Below are the code and all the weights of a small trained network. Each question names an input and a target symbol and asks about switching units off, where a switched-off unit gives its printed mean instead of its output.

import numpy as np


def w(rows, s, z=0):
    codes = np.array(rows[::2]) - 128.0
    scale = np.full(codes.shape[1], s)
    scale[-1] = z or s
    return codes * scale


def norm(h):
    return h / np.sqrt((h * h).mean(-1, keepdims=True) + 1e-5)


def softmax(a):
    e = np.exp(a - a.max(-1, keepdims=True))
    return e / e.sum(-1, keepdims=True)


def log_softmax(a):
    a = a - a.max(-1, keepdims=True)
    return a - np.log(np.exp(a).sum(-1, keepdims=True))


def net(x, mask):
    ids = ['ΘΣδμπτ'.index(c) for c in x.split()]
    T = len(ids)
    res = E[ids] + P[:T]
    u = 0
    for l in range(2):
        r = norm(res)
        for j in range(3):
            rows = slice(2 * j, 2 * j + 2)
            q, k, v = (r @ M[l][rows].T for M in (Q, K, V))
            z = softmax(np.where(np.tri(T) > 0, q @ k.T / 2**0.5, -1e9)) @ v
            o = O[l][rows]
            res = res + np.where(mask[u + j], z, o[:, -1]) @ o[:, :-1]
        u += 3
    return log_softmax(norm(res)[-1] @ U[:, :-1].T + U[:, -1])


Q, K, V, O = {}, {}, {}, {}
E = w([
[119,76,141,104],'Θ',
[129,100,123,117],'Σ',
[121,105,97,250],'δ',
[70,41,66,146],'μ',
[71,150,125,192],'π',
[107,193,63,231],'τ',
],0.015)
P = w([
[254,102,182,149],'0',
[100,24,135,180],'1',
[116,45,106,174],'2',
[119,73,87,164],'3',
[118,82,82,153],'4',
[113,89,74,135],'5',
[113,113,65,110],'6',
[113,104,68,115],'7',
[113,110,69,117],'8',
[117,123,69,110],'9',
[106,112,66,97],'10',
[117,136,80,115],'11',
],0.006)
Q[0] = w([
[186,157,141,86],'L0H1',
[192,102,145,47],'L0H1',
[175,195,215,86],'L0H2',
[103,149,255,117],'L0H2',
[147,100,69,206],'L0H3',
[122,101,148,113],'L0H3',
],0.0093)
K[0] = w([
[182,90,171,95],'L0H1',
[58,216,117,27],'L0H1',
[2,140,159,156],'L0H2',
[8,180,189,54],'L0H2',
[184,128,158,214],'L0H3',
[128,144,122,40],'L0H3',
],0.01)
V[0] = w([
[87,70,1,227],'L0H1',
[56,182,96,101],'L0H1',
[65,91,94,69],'L0H2',
[208,145,170,121],'L0H2',
[223,223,148,179],'L0H3',
[165,155,147,94],'L0H3',
],0.011)
O[0] = w([
[189,254,205,53,251],'L0H1',
[59,132,135,146,115],'L0H1',
[110,55,125,29,112],'L0H2',
[90,216,153,133,114],'L0H2',
[77,106,61,26,128],'L0H3',
[72,197,218,142,87],'L0H3',
],0.0061,0.02)
Q[1] = w([
[128,152,116,137],'L1H1',
[122,104,39,84],'L1H1',
[54,111,136,157],'L1H2',
[160,171,145,2],'L1H2',
[120,166,88,207],'L1H3',
[172,236,182,109],'L1H3',
],0.012)
K[1] = w([
[79,136,168,70],'L1H1',
[109,84,51,56],'L1H1',
[123,148,247,163],'L1H2',
[38,107,16,104],'L1H2',
[93,150,124,129],'L1H3',
[195,146,80,58],'L1H3',
],0.013)
V[1] = w([
[196,69,242,121],'L1H1',
[84,131,80,22],'L1H1',
[179,255,241,165],'L1H2',
[12,152,119,115],'L1H2',
[187,185,133,40],'L1H3',
[138,164,29,206],'L1H3',
],0.0096)
O[1] = w([
[46,87,177,15,133],'L1H1',
[43,155,214,201,77],'L1H1',
[2,49,214,119,252],'L1H2',
[79,161,148,121,65],'L1H2',
[136,202,189,62,246],'L1H3',
[178,171,131,207,149],'L1H3',
],0.0072,0.011)
U = w([
[70,41,120,116,252],'Θ',
[32,129,241,199,125],'Σ',
[192,117,232,173,13],'δ',
[94,37,138,52,128],'μ',
[163,157,2,113,123],'π',
[68,195,85,189,209],'τ',
],0.0099,0.0025)

Each question gives the input, a string of symbols that net reads in full, and the target symbol t.
The units are the heads (2 rows each of Q, K, V and O). Each row of codes is followed by its name. A weight is (code - 128) times the scale printed after its matrix; where a second scale follows, it is the last column's (O and U).
mask holds one flag per head, layer by layer. A switched-off head (its flag False) gives its mean, the last column of its rows in O, instead of its output. The means were averaged over made-up inputs and are rounded, as every weight is.
A unit's drop is (log p(t) with every unit on - log p(t) with that unit switched off) / (log p(t) with every unit on - log p(t) with every unit switched off).
The circuit of an input: a set's keep is (log p(t) with only the set's units on - log p(t) with every unit switched off) / (log p(t) with every unit on - log p(t) with every unit switched off). Starting from all 6 units, units are removed one at a time, each time the one whose removal leaves the highest keep (on an exact tie, the one counted first), for as long as the keep stays at least 0.8.
units of the circuit, in order: the units of the circuit, biggest drop first
which heads matter: for each layer, one digit per head in row order, 1 if its drop is at least 0.15 and else 0, layers parted by /
drop of u: that unit's drop, to one decimal
input τ Σ π δ π Σ τ π τ π τ, target Σ: which heads matter => 000 / 110
input Σ δ μ, target Σ: which heads matter => 011 / 010
input π π π μ Θ, target π: which heads matter => 000 / 010
input δ π π μ, target δ: units of the circuit, in order => L0H2; L1H3
input Σ τ π Σ δ π Σ Σ π δ, target Σ: units of the circuit, in order => L0H2; L1H2
input π δ π π μ τ μ π Σ Θ π, target π: which heads matter => 010 / 010
input π π μ Σ δ π δ δ, target π: which heads matter => 000 / 010
input Σ τ μ, target Σ: which heads matter => 010 / 000
input δ π Σ Σ π π π Σ, target Σ: which heads matter => 001 / 010
input δ Σ π π π Σ, target Σ: units of the circuit, in order => L1H2; L0H2
input δ π δ π π π Σ δ, target Σ: units of the circuit, in order => L1H2
input τ μ π, target τ: units of the circuit, in order => L0H3; L1H2; L1H1
input π Σ π, target μ: which heads matter => 110 / 001
input π τ δ π Σ μ π δ δ Θ δ Θ, target π: which heads matter => 010 / 010
input Σ π π δ π π τ π Σ τ, target Σ: which heads matter => 011 / 010
input μ Σ Σ π Σ π π π Σ δ Σ τ, target μ: units of the circuit, in order => L0H3; L0H2; L1H1
input π π π μ, target π: which heads matter => 000 / 010
input τ τ τ π π π μ, target τ: units of the circuit, in order => L1H1; L1H2
input μ Θ π τ, target μ: units of the circuit, in order => L1H1; L0H3; L0H2
input μ π δ, target μ: units of the circuit, in order => L1H1; L0H2
input δ δ δ Σ Σ δ, target μ: drop of L1H2 => 0.2
input Σ π π μ δ Θ τ π τ δ π Θ, target Σ: drop of L1H2 => 0.5
input π τ μ, target π: drop of L1H2 => 1.8
input π δ δ μ π δ π π π π π δ, target π: drop of L1H2 => 0.8
